[128 = 0]
[141 149 118 121 131 100 128 133 121 132 127 123 124 125 158 131 140 141
 134 104 138 136 126 144  96 118 142 115 129 122 117 127 131 138 151 127
 115 160 123 110 133 122  99 145 149 101 125 132 146 113 129 128  93 136
 115 143 122 148 138] | [76]
[ 95  51 101 155  97 169  75  67 151 119 131 146  50 132 111 122  75 110
 105 153  69 119 112 143   2 176 161  92  97 167 145 142 101 130 169 148
 109 115 155 130 191 134 151  96  99 172 114 131  96 100 179 144 167  72
  91 152 109  81 124] | [84]
[110  97 142 139 102 123 157  89 136 103 130 138 114 123 115 115 112 125
 115  98 108 125 114 155 144 139 133 116 125 137 130 141 108 135 133 125
 132 150 135 136 132 127 127 117 138 136 130 128 137 146 176 129 126 183
 131 116 127 113 118] | [77]
[151 148 140 115 108 131 197 141 116  88 128 123 161 118 129 130 154 148
 146  79 167 137 135 147 207  99 118 157 157 125 125 135 139 135 108 109
 146 168 119 137  99 125  76 159 160  85 138 124 151 132 134 111  99 230
 155 101 133 149 136] | [76]
[116  72 106 146 118 247  82  94 139 132 131 137  90 134  77 127  91 102
 120 193  83 103 128 116  30 154 136 125 109 133 139 131 117 118 135 138
 120  96 149 150 153 144 186  98  84 156 126 127 105 126 133 138 198  58
 128 137 131  87 107] | [77]
[ 85  52 128 154  92 223  71 107 157 100 130 146  67 142 105 125  83 101
  95 184  89 101 124 100 144 170 130  93 123 153 140 134 102 107 114 151
 153   3 151 152 170 118 201  66 100 225 117 124  73 144 172 135 216  59
 114 129 123  86 136] | [83]
[162 180 163 117 139  48 178 133 126  94 124 120 130 113 156 137 136 154
 129  73 164 149 137 125 250  89 123 136 178 120 120 133 121 126  98 117
 153 157 115 114  90 119  97 155 158  44 116 129 171 154 143 106  66 250
 148 119 135 163 127] | [83]
[130 103 118 145 122 162  75  92 129 125 129 133 109 120  91 130 107 131
 124 142 104 124 125 117  86 145 140 120 127 134 134 137 118 127 123 135
 132 148 130 142 144 134 150 112 126  87 125 128 122 129 135 126 149 151
 138 139 139 116 135] | [75]

[117 171  97 107  99  18 103 136 138 195 185 106 151 135 121 130  41 109
 100 122 111  87 125 123 126 136  46  98  82  91] | <17>
[173 131 108 136 160 119 141  88 147 183 109 144 167  86 139 143 111 170
 125 129 124 175 123 123 163 108 136 129 123 143] | <17>
[129 134 152  92  60  94 101 159 119 160 160 107 148 138 110 168  39  73
 145  98 128  95 121 108 135 142  50 162 132 137] | <21>
[113 150 119  99  65  59 103 126 106 173 149 116 112 106 127 142  56  76
  90 111 110 108 145  99 120 130  72 153 108  87] | <21>
[143 130 127 133 140 116 114  71 136 196 105 149 140  62 138 142 104 137
  90 123 114 195 153 114 176 102 122 140 126 109] | <30>
[163 120 128 145  95 130 176 146 126 163 112 113 159 135 147 116 184 172
 141 132 106 145 132 114  96 117 114 116 106 129] | <16>
[ 61 135 125  96 100  97 107 132 140  96 170 106 121 160 101 117 103  91
 151 116 137  69 109 160 134 169 102 131 108 116] | <21>
[122  92 121 111 126 139  99 111 132 197 130 141 149 101 129 187  67 100
 112 138 130  95 117 143 144 161 134 149  69 141] | <16>
[112 150 111 137 144  82 112  96 103 198 131 132 118  97 120 137  59 122
 106 141 102 154 145 131 147 111  73 112  61 101] | <17>
[ 97 156 101 110 127 135 145 116 112 148 119 133 134 109 106 150  51 129
 180 117 122 115 103 149 157 137 100 137  39 177] | <17>
[ 54 169 126  94  66 101 121 171 108  78 157 115  87 146 101 108 111  80
 151 114 128  66 122 148 109 146  98 128  84 124] | <21>
[ 96 146 134 103 120 144 121 134 116 103 131 138 113 108  87 144  47 114
 189 107 145 113 105 153 169 135 124 167 115 172] | <21>
[112 175 151 116  34 117 122 185  96 123 125 145  91  86 114 120 135 100
 115 120 119 117 159 119 108  94 130 143 109 116] | <30>
[112 150 140 105  89 150 134 154 104  80 116 135  99 114 104 137  80 102
 170 102 140 122 120 123 140 120 134 170 137 171] | <18>
[103 158 139  91  37  86 154 163 153 114 167  98 161 145 100  99 132 126
 186  90 129  94 108 145 132 139  87 140 130 125] | <18>
[138 101 133 110 100 125 141 137 191  71 118 129 147 141 155 111 245 134
 113 117 154 104 121 130 118 158 214 132 187 139] | <18>
[108  65 138 132 143 143 152 120 104 149 139  91 153 181 109 140 116 124
 190 129 117 115 103 145 117 169  78 153 107 131] | <16>

[134  88 126 119 130 107 108 142 133 117 116 133 105 121 109 156 147 144
 121 146 118 132 129 152  95 152 122 126 128   9 113 140 130 145 118 178
 123 142 125 134 130 127 126 125  98 133 109 146 132 129 142 155] | <46>
[153 117 164 127 125 139 130 136 124 112 128 122 125 128 136 147 119  76
 135 196 133 126 124 140 107 124 121 128 133  88 136 147 118 128 123 144
 129 112 145 131 129 130 134 120 147 128 112 168 133 124 124 128] | <47>
[128 115 122 133 144 135 166 161 129 140  91 130 129  99  73 129 109 127
 113 131 137 130 125 142  91 124 134 143 119  58 138 153 121 130 125 157
 137 100 130 147 132 126 117 133 100 135 101 147 138 134 143 111] | <47>
[ 90 121 158 119 135 151 146 142 137 111  95 112 117 141 120 118 103 125
 151 212 142 143 119 150 151 142 134 108 113  51 150 144 195 110 113 229
 118 107 140 152 105 137 131 138 129 113  94 143 128 137 149 119] | <36>
[162 126 218 100 150 104 126 118 109 129  71 129 160 164 167 166 151 134
 123 199 164 133 132 135 140  83 138  73 127  56 115 164 125 122 131 100
 132 156 134 129 131 113 122 109 204 119 146 125 131  74 115 175] | <41>
[101 130 101 142 107 112 123 140 129 134 148 134 127 121  87 112 117 145
 109 153 129 117 128 123 132 152 127 154 135 149 136  97  80 118 138 135
 128 119 100 112 133 139 121 148  92 128 132 133 124 143 131 102] | <35>
[129  77 110 114 131  80  94 141 131 127  97 140 105 128  97 165 166 179
 108 122 124 132 138 151 105 156 132 115 123   1  95 147 120 162 120 164
 124 164 108 128 136 129 116 125  85 132 126 128 129 107 147 179] | <36>
[136 111 175 114 156 154 145 143 128 107  82 123 128 138 119 151 127 116
 138 210 138 139 118 152  91 115 132 107 118  29 131 161 164 119 115 202
 127 108 154 149 121 126 127 119 135 123  95 162 133 138 148 132] | <46>
[140  94 135 119 132 100 114 139 127 124  98 129 118 123 105 162 144 152
 114 171 132 133 134 153  82 141 130 116 128   1 116 157 121 147 118 163
 127 137 123 132 133 130 118 127 105 131 111 157 131 118 143 158] | <46>
[ 88 122 106 125 115 133 134 140 142 114 140 118 104 113 104 110 108 145
 141 150 114 135 125 137 141 171 124 138 114  83 134 128 171 123 116 208
 123 108 128 136 109 142 131 146  86 122 101 145 128 151 149 113] | <36>
[144 141 148 135 115 132 137 131 122 136 137 124 143 128 129 121 104 111
 126 164 143 121 125 125 130 133 130 135 142 152 145 122  84 129 137  98
 133 110 135 117 132 129 134 127 149 120 127 146 130 115 120 109] | <47>

[131 136 152 131 117 107 124 138 100 113 190 128 135 136 129  89 133 142
  91 133 143 143] | (88)
[125 147 119 136 119  59 118 146  75 111 224 133 128  57 118  29 130 185
  88 153 157 130] | (87)
[133 134 155 124 118  63 129 133  68  95 219 135 140 121 131  84 134 163
  83 150 148 139] | (87)
[124 151 182 149 102  98 110 160  93 115 209 139 136 156 127  34 135 133
  77 129 145 142] | (84)
[123 132 176 139 108  77 118 143 102 124 192 134 135  91 122  77 133 139
  69 143 135 153] | (84)
[128 128 181 125 117  86 118 132  95 104 197 134 145 149 134  81 139 136
  74 131 147 155] | (84)
[131 126 144 127 119 101 125 129 100 118 200 126 138 111 127 105 136 143
  92 137 142 152] | (82)
[136 137 200 152  89  64 130 148  64 103 254 139 160 129 131 110 131 159
  52 157 131 154] | (82)
[134 115 202 122 116 102 125 126  94 104 223 128 152 141 134  94 143 140
  62 137 146 161] | (89)
[131 128 141 123 130 102 125 129 102 124 165 124 134 106 126 105 138 139
  95 137 141 145] | (87)
[130 145 150 150 107  94 128 152  93 120 185 136 138 123 125 109 123 144
 110 142 130 129] | (87)
[137 139 167 155  94  79 131 154  90 118 211 131 148 137 128 128 129 154
  84 148 132 151] | (87)
[131 132 157 128 120 112 120 133  97 112 209 128 138 129 128  85 138 141
  81 134 150 150] | (82)
[131 130 157 125 121 109 122 131 105 116 183 126 136 135 129  88 134 138
  85 136 146 150] | (82)
[133 140 171 157  94  89 132 162  84 122 202 137 144 139 128 130 127 137
  94 147 122 147] | (88)
[129 136 142 126 121  86 125 142  86 101 208 136 136 106 128  69 130 160
 101 141 147 133] | (87)
[121 130 205 146  95  67 121 147  85 114 223 141 151 103 126  87 134 140
  52 148 135 158] | (84)
[124 136 133 136 116  80 125 142  96 124 202 133 131  83 121  91 127 147
 101 145 139 131] | (87)
[129 130 154 122 120  95 123 129  93 113 189 128 138 119 127  85 135 146
  87 138 149 146] | (88)
[133 159 149 162  98  64 117 165  81 116 239 133 133 122 121  43 132 154
  77 143 143 132] | (88)
[127 124 210 153  91  83 122 148  95 136 170 131 152 114 124 107 136 126
  41 146 120 173] | (84)
[140 124 174 148  96  92 132 146  81 114 208 129 151 152 132 134 135 142
  76 147 128 157] | (88)
[133 125 188 123 114 102 122 130 108 102 190 129 149 175 136 103 139 132
  79 128 145 161] | (89)
[125 129 181 141 105  80 123 145 102 120 197 138 141 108 127  90 132 138
  66 143 129 151] | (89)
[124 127 187 131 109  91 116 139  98 121 218 133 140 112 127  76 139 137
  60 137 140 160] | (84)
[138 120 198 150  97  94 133 143  99 122 197 127 157 156 134 155 138 133
  68 144 119 168] | (82)
[131 135 136 129 125  93 125 136  99 117 181 127 132 109 126  88 132 141
  94 139 144 140] | (87)
[121 125 202 145  97  64 118 145  89 118 195 140 145 102 126  66 134 143
  55 147 142 164] | (84)
[132 130 135 123 127  98 124 126 104 116 185 125 134 106 127  96 135 147
 102 135 145 144] | (87)
[134 147 169 141 104  86 117 156  88 108 225 131 139 151 128  57 136 150
  87 133 146 146] | (82)
[121 131 198 138 102  72 120 143  94 120 205 141 141 104 126  87 132 137
  59 142 135 153] | (84)
